Below are the code and all the weights of a small trained network. Each question names an input and a target symbol and asks about switching units off, where a switched-off unit gives its printed mean instead of its output.

import numpy as np


def w(rows, s, z=0):
    codes = np.array(rows[::2]) - 128.0
    scale = np.full(codes.shape[1], s)
    scale[-1] = z or s
    return codes * scale


def f(y):
    return y / 2 * (1 + np.tanh(0.7978845608 * (y + 0.044715 * y**3)))


def softmax(a):
    e = np.exp(a - a.max(-1, keepdims=True))
    return e / e.sum(-1, keepdims=True)


def log_softmax(a):
    a = a - a.max(-1, keepdims=True)
    return a - np.log(np.exp(a).sum(-1, keepdims=True))


def net(x, mask):
    ids = ['ΘΞαεζηλτψ'.index(c) for c in x.split()]
    T = len(ids)
    res = E[ids] + P[:T]
    u = 0
    for l in range(2):
        r = res
        for j in range(2):
            rows = slice(3 * j, 3 * j + 3)
            q, k, v = (r @ M[l][rows].T for M in (Q, K, V))
            z = softmax(np.where(np.tri(T) > 0, q @ k.T / 3**0.5, -1e9)) @ v
            o = O[l][rows]
            res = res + np.where(mask[u + j], z, o[:, -1]) @ o[:, :-1]
        u += 2
        y = f(res @ A[l][:, :-1].T + A[l][:, -1])
        res = res + np.where(mask[u : u + 8], y, B[l][:, -1]) @ B[l][:, :-1]
        u += 8
    return log_softmax(res[-1] @ U[:, :-1].T + U[:, -1])


Q, K, V, O, A, B = {}, {}, {}, {}, {}, {}
E = w([
[60,204,172,192,91,85,177,211,158],'Θ',
[141,112,138,176,48,121,98,147,163],'Ξ',
[76,233,188,81,133,195,17,92,123],'α',
[162,245,61,167,184,98,196,122,179],'ε',
[218,102,230,178,163,84,211,39,91],'ζ',
[129,39,48,100,251,189,158,234,93],'η',
[251,137,141,75,9,186,178,54,185],'λ',
[157,41,143,108,175,101,97,52,176],'τ',
[60,127,82,167,128,51,191,49,149],'ψ',
],0.012)
P = w([
[189,65,180,194,77,177,3,84,58],'0',
[84,99,79,34,114,53,62,93,183],'1',
[119,109,102,61,108,59,93,126,184],'2',
[122,119,120,86,119,99,112,114,177],'3',
[128,131,141,120,135,122,114,114,160],'4',
[138,125,146,135,133,127,130,125,156],'5',
[135,136,147,161,141,138,133,118,150],'6',
[139,129,154,165,145,154,142,123,148],'7',
[142,129,149,179,146,157,146,118,143],'8',
[139,135,153,188,142,165,153,118,132],'9',
[147,142,151,206,149,162,153,120,134],'10',
[149,154,156,209,154,176,151,126,126],'11',
[148,151,153,207,159,180,165,117,121],'12',
[150,142,151,225,148,180,171,117,131],'13',
],0.0051)
Q[0] = w([
[143,148,104,116,147,109,110,105,117],'L0H1',
[167,104,122,106,151,141,129,131,101],'L0H1',
[236,105,136,202,149,177,210,107,128],'L0H1',
[129,69,121,127,127,47,253,71,60],'L0H2',
[96,134,153,142,146,60,185,81,47],'L0H2',
[66,164,134,97,188,222,63,183,182],'L0H2',
],0.0064)
K[0] = w([
[100,131,134,156,120,155,130,124,124],'L0H1',
[130,112,107,146,108,116,113,139,88],'L0H1',
[130,65,84,54,190,162,159,214,66],'L0H1',
[127,125,158,193,67,1,180,32,169],'L0H2',
[121,133,161,189,132,97,163,108,129],'L0H2',
[141,73,75,87,147,179,107,208,77],'L0H2',
],0.0083)
V[0] = w([
[102,73,79,84,185,236,166,220,1],'L0H1',
[121,107,199,193,121,128,78,152,54],'L0H1',
[115,43,70,109,154,211,166,196,60],'L0H1',
[150,194,167,107,103,168,61,84,151],'L0H2',
[96,176,154,137,131,96,104,106,114],'L0H2',
[114,155,157,194,115,101,186,97,153],'L0H2',
],0.0049)
O[0] = w([
[151,194,246,24,81,53,252,142,7,5],'L0H1',
[101,92,97,164,80,106,90,158,36,135],'L0H1',
[123,161,233,58,44,59,171,138,63,51],'L0H1',
[104,138,127,40,161,156,18,104,193,168],'L0H2',
[96,168,104,86,139,137,52,66,129,146],'L0H2',
[117,165,74,229,157,81,78,26,124,195],'L0H2',
],0.0043,0.0022)
A[0] = w([
[149,78,140,132,165,161,101,167,101,124],'L0N1',
[58,140,89,157,166,123,162,153,117,251],'L0N2',
[93,110,122,118,153,152,159,167,112,189],'L0N3',
[96,176,81,131,183,104,206,167,162,244],'L0N4',
[61,159,159,146,123,127,85,90,111,214],'L0N5',
[116,95,98,163,118,171,64,100,178,144],'L0N6',
[156,68,120,81,195,97,104,86,140,211],'L0N7',
[95,86,2,175,202,177,114,156,180,184],'L0N8',
],0.0093,0.0028)
B[0] = w([
[64,72,83,58,123,212,149,151,94,138],'L0N1',
[66,236,102,152,101,88,205,151,166,175],'L0N2',
[96,151,137,82,170,113,199,207,73,134],'L0N3',
[101,205,56,129,144,89,189,190,222,188],'L0N4',
[51,218,199,118,124,115,134,72,125,176],'L0N5',
[95,132,150,59,110,98,92,127,233,237],'L0N6',
[120,53,156,168,191,112,161,37,31,177],'L0N7',
[115,62,3,156,72,239,30,90,59,254],'L0N8',
],0.0057,0.0086)
Q[1] = w([
[133,58,165,151,135,136,143,93,94],'L1H1',
[140,70,163,73,165,143,120,103,109],'L1H1',
[34,57,2,117,154,189,76,145,152],'L1H1',
[44,139,147,85,141,176,75,146,127],'L1H2',
[124,78,81,94,22,190,133,89,131],'L1H2',
[131,46,156,155,181,131,99,89,32],'L1H2',
],0.0076)
K[1] = w([
[153,95,136,130,182,140,107,98,75],'L1H1',
[177,78,106,123,162,149,93,109,109],'L1H1',
[154,130,126,172,35,128,2,8,164],'L1H1',
[61,156,148,16,147,157,77,120,160],'L1H2',
[160,71,94,86,31,212,80,123,82],'L1H2',
[168,121,187,219,138,89,60,10,156],'L1H2',
],0.008)
V[1] = w([
[158,145,165,181,138,54,92,61,219],'L1H1',
[155,100,133,157,95,136,107,74,90],'L1H1',
[151,121,97,138,112,254,74,127,77],'L1H1',
[116,212,134,119,156,31,202,154,191],'L1H2',
[155,101,121,100,100,114,201,184,49],'L1H2',
[105,106,189,131,42,80,113,89,197],'L1H2',
],0.0056)
O[1] = w([
[143,153,231,110,139,36,159,94,145,186],'L1H1',
[116,149,117,75,103,93,126,119,80,154],'L1H1',
[138,128,64,60,145,99,38,162,109,235],'L1H1',
[122,190,113,111,132,1,61,125,105,2],'L1H2',
[158,103,126,78,93,123,66,95,138,21],'L1H2',
[132,191,171,178,90,116,199,148,121,108],'L1H2',
],0.0068,0.0051)
A[1] = w([
[198,48,213,79,121,131,129,35,173,112],'L1N1',
[98,165,136,140,75,100,105,191,195,115],'L1N2',
[212,61,142,40,106,149,24,163,68,180],'L1N3',
[182,53,58,91,89,162,126,78,140,122],'L1N4',
[98,132,89,181,46,243,118,141,190,1],'L1N5',
[152,144,161,104,110,186,112,49,136,70],'L1N6',
[140,136,77,162,118,176,105,253,171,132],'L1N7',
[144,106,222,249,176,97,231,107,111,113],'L1N8',
],0.0066,0.0039)
B[1] = w([
[155,238,128,160,163,114,165,156,124,218],'L1N1',
[126,71,193,111,145,146,70,205,131,195],'L1N2',
[15,155,152,146,105,116,166,115,87,197],'L1N3',
[135,133,102,175,187,116,151,254,142,222],'L1N4',
[173,93,160,3,51,39,166,116,79,254],'L1N5',
[168,158,143,56,171,113,137,114,135,177],'L1N6',
[164,72,120,141,105,136,67,69,130,220],'L1N7',
[189,84,159,118,196,87,24,143,47,191],'L1N8',
],0.0072,0.0076)
U = w([
[197,171,6,113,143,151,57,100,138,62],'Θ',
[96,167,153,223,102,94,110,231,129,167],'Ξ',
[103,73,106,193,185,239,168,175,125,182],'α',
[176,2,160,79,62,116,98,116,146,141],'ε',
[131,142,110,19,132,53,157,164,85,3],'ζ',
[194,109,148,123,167,95,100,108,85,108],'η',
[98,176,150,47,146,207,77,69,113,122],'λ',
[233,186,120,89,116,140,223,141,189,138],'τ',
[62,150,117,170,46,64,231,2,85,217],'ψ',
],0.0054,0.0043)

Each question gives the input, a string of symbols that net reads in full, and the target symbol t.
The units are the heads (3 rows each of Q, K, V and O) and the neurons (one row each of A and B). Each row of codes is followed by its name. A weight is (code - 128) times the scale printed after its matrix; where a second scale follows, it is the last column's (O, A, B and U).
mask holds one flag per unit, layer by layer, with each layer's heads first. A switched-off unit (its flag False) gives its mean, the last column of its rows in O or B, instead of its output. The means were averaged over made-up inputs and are rounded, as every weight is.
A unit's drop is (log p(t) with every unit on - log p(t) with that unit switched off) / (log p(t) with every unit on - log p(t) with every unit switched off).
The circuit of an input: a set's keep is (log p(t) with only the set's units on - log p(t) with every unit switched off) / (log p(t) with every unit on - log p(t) with every unit switched off). Starting from the 12 units with the biggest drops (on a tie, the unit counted first), units are removed one at a time, each time the one whose removal leaves the highest keep (on an exact tie, the one counted first), for as long as the keep stays at least 0.8.
units of the circuit, in order: the units of the circuit, biggest drop first
most important unit: the unit with the biggest drop
k most important neurons: the k neurons with the biggest drops, biggest first
top k neurons in layer l: the k neurons of layer l with the biggest drops, biggest first
heads that matter: for each layer, one digit per head in row order, 1 if its drop is at least 0.15 and else 0, layers parted by /
drop when u is switched off: that unit's drop, to one decimal
input ψ ζ ε η α Ξ η τ ζ, target η: heads that matter -> 10 / 00
input α Ξ α Ξ η η η Θ, target ε: heads that matter -> 01 / 10
input ψ λ η ζ, target ψ: top 3 neurons in layer 1 -> L1N3, L1N2, L1N8
input Θ Θ τ Θ α η Ξ ζ Ξ ζ Θ λ ζ η, target ζ: units of the circuit, in order -> L0H1, L1H2, L0N8
input Ξ ζ ε Ξ τ τ Ξ Ξ τ τ, target α: 3 most important neurons -> L1N4, L0N7, L0N8
input Ξ ψ ζ Ξ, target ε: heads that matter -> 10 / 01
input η ε Θ ψ τ Θ Ξ Ξ ζ α ζ λ, target ζ: 2 most important neurons -> L1N3, L1N4
input Θ τ η, target α: heads that matter -> 00 / 01
input Θ Ξ ζ ε Θ Ξ ζ Ξ η ε Ξ λ τ, target η: heads that matter -> 10 / 10
input α α ε ζ η ζ Ξ α Θ Θ Θ λ ζ ψ, target Θ: heads that matter -> 11 / 01
input Ξ Ξ ε ψ Θ η ζ, target ψ: units of the circuit, in order -> L0H1, L1N2
input ζ Ξ ε ζ η ζ, target α: most important unit -> L1H1
input Θ ζ Ξ ζ ζ ψ ζ ζ, target η: units of the circuit, in order -> L1N8, L0N8, L1H1
input λ Ξ η Ξ ε, target τ: units of the circuit, in order -> L0N4, L0H1, L0N8
input α α ζ τ λ, target τ: heads that matter -> 00 / 01
input τ Θ ζ η η ζ ζ λ τ ζ α Ξ ε, target Θ: heads that matter -> 11 / 11
input Ξ ζ Θ Ξ τ, target α: most important unit -> L0H1
input ζ η Ξ, target Ξ: 2 most important neurons -> L1N4, L1N3
input Θ η α Ξ, target Ξ: 4 most important neurons -> L0N8, L1N4, L1N3, L1N1
input Ξ λ ε ζ ζ α η ε η ε Ξ, target ε: 2 most important neurons -> L1N5, L0N3
input τ ψ η, target α: most important unit -> L0N8
input ψ Ξ λ α Ξ ε α τ ζ ε, target Θ: heads that matter -> 10 / 00
input τ Ξ λ Ξ ζ η ζ ζ ψ ε Θ, target ε: top 2 neurons in layer 0 -> L0N7, L0N1
input Ξ λ ε η τ, target η: top 2 neurons in layer 0 -> L0N7, L0N8
input ε λ Θ α Ξ η ζ η, target ζ: drop when L0H2 is switched off -> 0.1
input λ α η ψ, target Θ: drop when L0N2 is switched off -> 0.1
input Θ η λ τ α Ξ ε, target τ: most important unit -> L0N4
